Small tables with named rows and columns. After each table, cells are looked up by row and column.

vebo:
         felegum  vili
duleda       -53   -56
siredo       -36   -68
pafako        14   -71
pokodal        0   -26
bageb         24   -62
dusa          20   -36
lafo          61   -26
zotus         50   -48
sebi          64   -29
ges           77   -57
dadusad       57   -40

What is the vili of bageb in vebo? -62
What is the vili of zotus in vebo? -48
What is the vili of pokodal in vebo? -26
What is the felegum of zotus in vebo? 50
What is the felegum of bageb in vebo? 24
What is the felegum of lafo in vebo? 61
What is the vili of lafo in vebo? -26
What is the vili of ges in vebo? -57
What is the felegum of pafako in vebo? 14
What is the vili of duleda in vebo? -56
What is the felegum of dadusad in vebo? 57
What is the felegum of siredo in vebo? -36
What is the felegum of dusa in vebo? 20
What is the felegum of sebi in vebo? 64
What is the vili of pafako in vebo? -71
What is the felegum of pokodal in vebo? 0
Row with the largest felegum: ges

lazof:
	reru	ragitev	vaf	pumi	pupoz	vurave
suparop	-64	-62	-8	-77	49	-50
nas	-96	-19	-23	-47	-42	-27
daf	-49	-87	-79	-36	-26	-98
razol	-84	-36	-88	-24	-48	-59

What is the vaf of nas in lazof? -23
What is the reru of suparop in lazof? -64
What is the vaf of daf in lazof? -79
What is the pumi of razol in lazof? -24
What is the pupoz of razol in lazof? -48
What is the reru of razol in lazof? -84
What is the vurave of nas in lazof? -27
What is the pupoz of suparop in lazof? 49
What is the ragitev of daf in lazof? -87
What is the vurave of suparop in lazof? -50
What is the vurave of razol in lazof? -59
What is the vaf of suparop in lazof? -8
What is the pumi of suparop in lazof? -77
What is the ragitev of suparop in lazof? -62
What is the ragitev of razol in lazof? -36
What is the ragitev of nas in lazof? -19
What is the pumi of daf in lazof? -36
What is the vaf of razol in lazof? -88
What is the pumi of nas in lazof? -47
Row with the largest ragitev: nas

sekap =
	logope	por	fil	koz
zamerub	176	174	146	243
teb	117	100	162	145
lil	176	174	146	238
tefitog	123	108	159	192
sez	111	74	172	5
nel	139	113	154	197
gipe	152	129	153	207
mulizot	174	153	147	212
fabi	172	100	150	134
detiko	176	174	146	243

gipe, fil -> 153
zamerub, koz -> 243
zamerub, por -> 174
mulizot, logope -> 174
zamerub, fil -> 146
nel, logope -> 139
gipe, koz -> 207
detiko, por -> 174
detiko, logope -> 176
fabi, logope -> 172
tefitog, por -> 108
fabi, fil -> 150
teb, koz -> 145
sez, fil -> 172
teb, por -> 100
teb, fil -> 162
sez, logope -> 111
tefitog, fil -> 159
fabi, por -> 100

kurusul:
	nik	bos
muvesab	146	122
gipima	157	164
sev	207	21
supomar	105	103
viz	80	221
nipaval	41	173
puvug	63	182
vis	15	188
nis	111	119
famage	15	213
digavi	72	231
goz	114	92
ziz	219	30
ziv	224	16

What is the bos of sev in kurusul? 21
What is the nik of muvesab in kurusul? 146
What is the bos of famage in kurusul? 213
What is the nik of viz in kurusul? 80
What is the nik of ziz in kurusul? 219
What is the bos of digavi in kurusul? 231
What is the nik of nipaval in kurusul? 41
What is the bos of puvug in kurusul? 182
What is the bos of nis in kurusul? 119
What is the nik of ziv in kurusul? 224
What is the nik of goz in kurusul? 114
What is the bos of vis in kurusul? 188
What is the bos of nipaval in kurusul? 173
What is the nik of digavi in kurusul? 72
What is the nik of supomar in kurusul? 105
What is the bos of supomar in kurusul? 103

didoga:
cols = fir, lodizu, fev, fifufug, vot, mudili, lodese
vobe: [47901, 6913, 34951, -20999, -57376, 28509, -51536]
vug: [-16390, -75966, -35378, 46906, 38446, 50352, 70563]
nosi: [24972, 4970, 10236, -5320, -34165, 39652, -43365]

vobe, lodese -> -51536
vobe, fir -> 47901
vug, lodese -> 70563
vobe, mudili -> 28509
nosi, vot -> -34165
vobe, fev -> 34951
nosi, fev -> 10236
vug, lodizu -> -75966
vug, vot -> 38446
nosi, lodizu -> 4970
vug, fifufug -> 46906

mulaze =
         tov  timur  susabop  nud
madigev  0.4    0.0      0.1  0.9
gebikog  0.5    0.2      0.2  0.7
pulo     0.2    0.8      0.7  0.8
mido     0.2    0.4      0.5  0.4
vuvipu   0.2    0.2      0.9  0.4
dak      0.7    0.7      0.4  0.8
bes      0.7    0.3      0.5  0.9
zofozel  0.6    0.4      0.4  0.6

susabop of dak: 0.4
timur of pulo: 0.8
nud of mido: 0.4
susabop of gebikog: 0.2
susabop of madigev: 0.1
susabop of zofozel: 0.4
nud of zofozel: 0.6
susabop of pulo: 0.7
nud of pulo: 0.8
timur of vuvipu: 0.2
tov of bes: 0.7

Table bebos
	sunoba	gan	sofi
duzeso	8.77	3.73	4.37
moz	1.84	7.90	7.84
pon	3.24	6.92	9.03
potu	7.35	3.71	3.60
basodul	6.12	4.27	4.28

What is the sofi of moz in bebos?
7.84
What is the gan of pon in bebos?
6.92
What is the sunoba of basodul in bebos?
6.12
What is the gan of duzeso in bebos?
3.73
What is the gan of moz in bebos?
7.90
What is the sunoba of duzeso in bebos?
8.77
What is the sunoba of pon in bebos?
3.24

sarab
|  | lino | ziki | kolofa | gabosog | salobi | saf | zag |
|---|---|---|---|---|---|---|---|
| zaku | -20185 | 34383 | -442 | -65464 | 36673 | 2996 | -57935 |
| zol | -27475 | 47515 | 56600 | -36829 | 5235 | 3084 | -55600 |
| kam | -28733 | 43978 | 50360 | -40116 | 10122 | 5074 | -57031 |
| seb | -35513 | 32332 | 50586 | -41127 | 9268 | -29356 | -42708 |
| gisirid | -35151 | 30553 | 53750 | -41107 | 5093 | -30420 | -45131 |
| fof | -28540 | 44580 | 53448 | -38912 | 8895 | 5064 | -56259 |
| vuzi | -20242 | 34434 | -66 | -65413 | 36492 | 3098 | -58111 |
| nef | -28880 | 43956 | 51290 | -39889 | 9888 | 4833 | -57279 |
| siv | -35548 | 43114 | 37989 | -42623 | 26609 | -21683 | -38935 |
| guvir | -34723 | 30297 | 54589 | -41430 | 4046 | -30465 | -45456 |
| kob | -28155 | 44075 | 53912 | -38796 | 8000 | 5055 | -56154 |
| sifi | -20806 | 34776 | 217 | -65194 | 37429 | 3009 | -58009 |
| vuve | -34890 | 30112 | 54681 | -41451 | 4329 | -31083 | -45642 |
| pag | -23109 | 36734 | 3148 | -63451 | 38448 | 3414 | -58808 |

zag of seb: -42708
kolofa of fof: 53448
salobi of pag: 38448
gabosog of zaku: -65464
gabosog of vuzi: -65413
zag of nef: -57279
gabosog of siv: -42623
salobi of zol: 5235
Which row has the largest kolofa? zol

Table degetop
fields: muri, dubufo
burutu: [29011, 65475]
safalaf: [61861, 24173]
mis: [19821, 44224]
kesuvef: [70618, 25273]
savir: [24596, 56772]
lomube: [20701, 53349]
sufar: [54158, 25423]
nof: [64874, 84609]
kof: [70570, 77800]
zuz: [72692, 67926]

muri of burutu: 29011
muri of kesuvef: 70618
dubufo of kof: 77800
dubufo of zuz: 67926
dubufo of kesuvef: 25273
muri of nof: 64874
muri of lomube: 20701
dubufo of lomube: 53349
dubufo of safalaf: 24173
muri of sufar: 54158
Which row has the largest muri? zuz

Table fut
|  | busoza | pesumik | nodufiz | zuzet | runeze | fote | reb |
|---|---|---|---|---|---|---|---|
| tavo | 112 | 124 | 52 | 189 | 120 | 177 | 164 |
| gup | 148 | 124 | 47 | 176 | 162 | 173 | 148 |
| dod | 209 | 117 | 135 | 120 | 194 | 98 | 96 |
| gupes | 47 | 134 | 130 | 149 | 37 | 136 | 115 |
| sitenum | 96 | 116 | 200 | 130 | 48 | 79 | 116 |
| dumo | 62 | 139 | 82 | 178 | 64 | 167 | 120 |
| fisere | 148 | 151 | 127 | 155 | 127 | 119 | 15 |
| dil | 128 | 108 | 78 | 192 | 116 | 158 | 198 |
| madap | 182 | 119 | 66 | 138 | 201 | 150 | 139 |
| nenodi | 154 | 90 | 157 | 180 | 99 | 102 | 203 |
| ded | 148 | 99 | 103 | 197 | 117 | 139 | 205 |
| gel | 135 | 118 | 59 | 193 | 135 | 170 | 172 |

What is the busoza of dumo in fut? 62
What is the zuzet of madap in fut? 138
What is the reb of gel in fut? 172
What is the runeze of gel in fut? 135
What is the pesumik of dil in fut? 108
What is the fote of gel in fut? 170
What is the reb of tavo in fut? 164
What is the zuzet of nenodi in fut? 180
What is the runeze of gup in fut? 162
What is the busoza of fisere in fut? 148

